Below is a small trained network, with its code and all its weights. Each question gives an input and a class and asks what happens when units are switched off, that is, made to give their printed mean instead of their output.

import numpy as np


def w(rows, s, z=0):
    codes = np.array(rows[::2]) - 128.0
    scale = np.full(codes.shape[1], s)
    scale[-1] = z or s
    return codes * scale


def f(y):
    return np.maximum(y, 0)


def log_softmax(a):
    a = a - a.max(-1, keepdims=True)
    return a - np.log(np.exp(a).sum(-1, keepdims=True))


def net(x, mask):
    res = np.array(x, float).reshape(1, 5) / 4 @ E
    y = f(res @ A[0][:, :-1].T + A[0][:, -1])
    res = res + np.where(mask, y, B[0][:, -1]) @ B[0][:, :-1]
    return log_softmax(res[-1] @ U[:, :-1].T + U[:, -1])


A, B = {}, {}
E = w([
[250,203,64,160,175,180,212],'x0',
[109,139,149,114,119,100,154],'x1',
[162,118,124,147,162,134,113],'x2',
[17,94,88,108,244,161,155],'x3',
[128,183,227,1,183,236,71],'x4',
],0.0098)
A[0] = w([
[98,104,117,131,150,112,124,26],'N0',
[190,146,197,132,72,125,86,135],'N1',
[181,68,189,107,96,77,79,188],'N2',
[161,195,111,122,172,181,174,172],'N3',
[113,76,62,165,128,72,121,178],'N4',
[88,66,42,193,130,80,162,147],'N5',
[69,132,75,160,145,90,98,2],'N6',
[216,165,75,181,106,67,122,98],'N7',
[171,183,101,162,179,102,121,42],'N8',
[80,87,184,69,189,161,124,130],'N9',
[200,183,80,191,77,112,171,143],'N10',
[148,154,86,185,66,172,252,127],'N11',
[118,71,94,138,111,92,176,24],'N12',
[146,166,107,112,161,148,193,4],'N13',
[157,190,74,110,121,181,185,92],'N14',
[158,156,128,118,160,185,218,152],'N15',
[174,139,132,158,82,142,193,149],'N16',
],0.011,0.0062)
B[0] = w([
[160,123,162,141,154,153,109,142],'N0',
[45,201,156,212,61,222,181,197],'N1',
[110,242,185,144,102,138,182,206],'N2',
[109,130,123,172,99,157,211,222],'N3',
[170,188,151,186,81,172,135,225],'N4',
[79,199,155,215,113,152,199,249],'N5',
[113,115,175,126,216,181,123,160],'N6',
[139,143,52,57,147,111,136,231],'N7',
[127,167,126,151,154,157,158,166],'N8',
[196,114,143,81,183,132,33,225],'N9',
[187,79,1,61,180,58,83,249],'N10',
[132,2,83,62,133,89,67,231],'N11',
[107,163,187,186,154,174,142,173],'N12',
[169,155,223,185,143,181,123,167],'N13',
[111,129,172,195,123,111,164,200],'N14',
[100,156,118,208,95,162,177,212],'N15',
[85,116,101,134,170,133,121,199],'N16',
],0.0097,0.014)
U = w([
[99,150,140,212,4,141,225,121],'0',
[71,137,238,189,104,185,172,250],'1',
[254,14,128,12,184,43,40,41],'2',
],0.0061,0.0027)

Each question gives the input, the list of numbers given to net, and the class t.
The units are the neurons (one row each of A and B). Each row of codes is followed by its name. A weight is (code - 128) times the scale printed after its matrix; where a second scale follows, it is the last column's (A, B and U).
mask holds one flag per neuron, in row order. A switched-off neuron (its flag False) gives its mean, the last column of its row in B, instead of its output. The means were averaged over made-up inputs and are rounded, as every weight is.
A unit's drop is (log p(t) with every unit on - log p(t) with that unit switched off) / (log p(t) with every unit on - log p(t) with every unit switched off).
The circuit of an input: a set's keep is (log p(t) with only the set's units on - log p(t) with every unit switched off) / (log p(t) with every unit on - log p(t) with every unit switched off). Starting from the 12 units with the biggest drops (on a tie, the unit counted first), units are removed one at a time, each time the one whose removal leaves the highest keep (on an exact tie, the one counted first), for as long as the keep stays at least 0.8.
units of the circuit, in order: the units of the circuit, biggest drop first
unit that matters most: the unit with the biggest drop
k most important neurons: the k neurons with the biggest drops, biggest first
drop of u: that unit's drop, to one decimal
input [0,0,3,6,7], class 2: unit that matters most	N9
input [7,-3,0,-6,8], class 0: units of the circuit, in order	[N3, N15]
input [1,-3,5,-1,-8], class 2: 4 most important neurons	[N10, N11, N1, N7]
input [-2,2,-2,2,-7], class 1: 2 most important neurons	[N6, N12]
input [8,-6,7,-3,-8], class 2: 2 most important neurons	[N10, N11]
input [8,1,-3,-4,-2], class 2: 2 most important neurons	[N10, N11]
input [5,6,6,0,-1], class 2: 2 most important neurons	[N10, N1]
input [-1,-8,4,3,3], class 2: 2 most important neurons	[N5, N1]
input [7,6,8,-1,-8], class 2: 3 most important neurons	[N10, N11, N7]
input [3,3,5,-4,-2], class 2: drop of N10	0.3
input [7,-8,5,-2,-6], class 2: drop of N6	0.0
input [-3,-5,-1,3,-8], class 1: drop of N12	0.6
input [-8,-2,-6,6,-6], class 1: drop of N6	0.2
input [7,-3,-8,-2,-4], class 2: units of the circuit, in order	[N10]
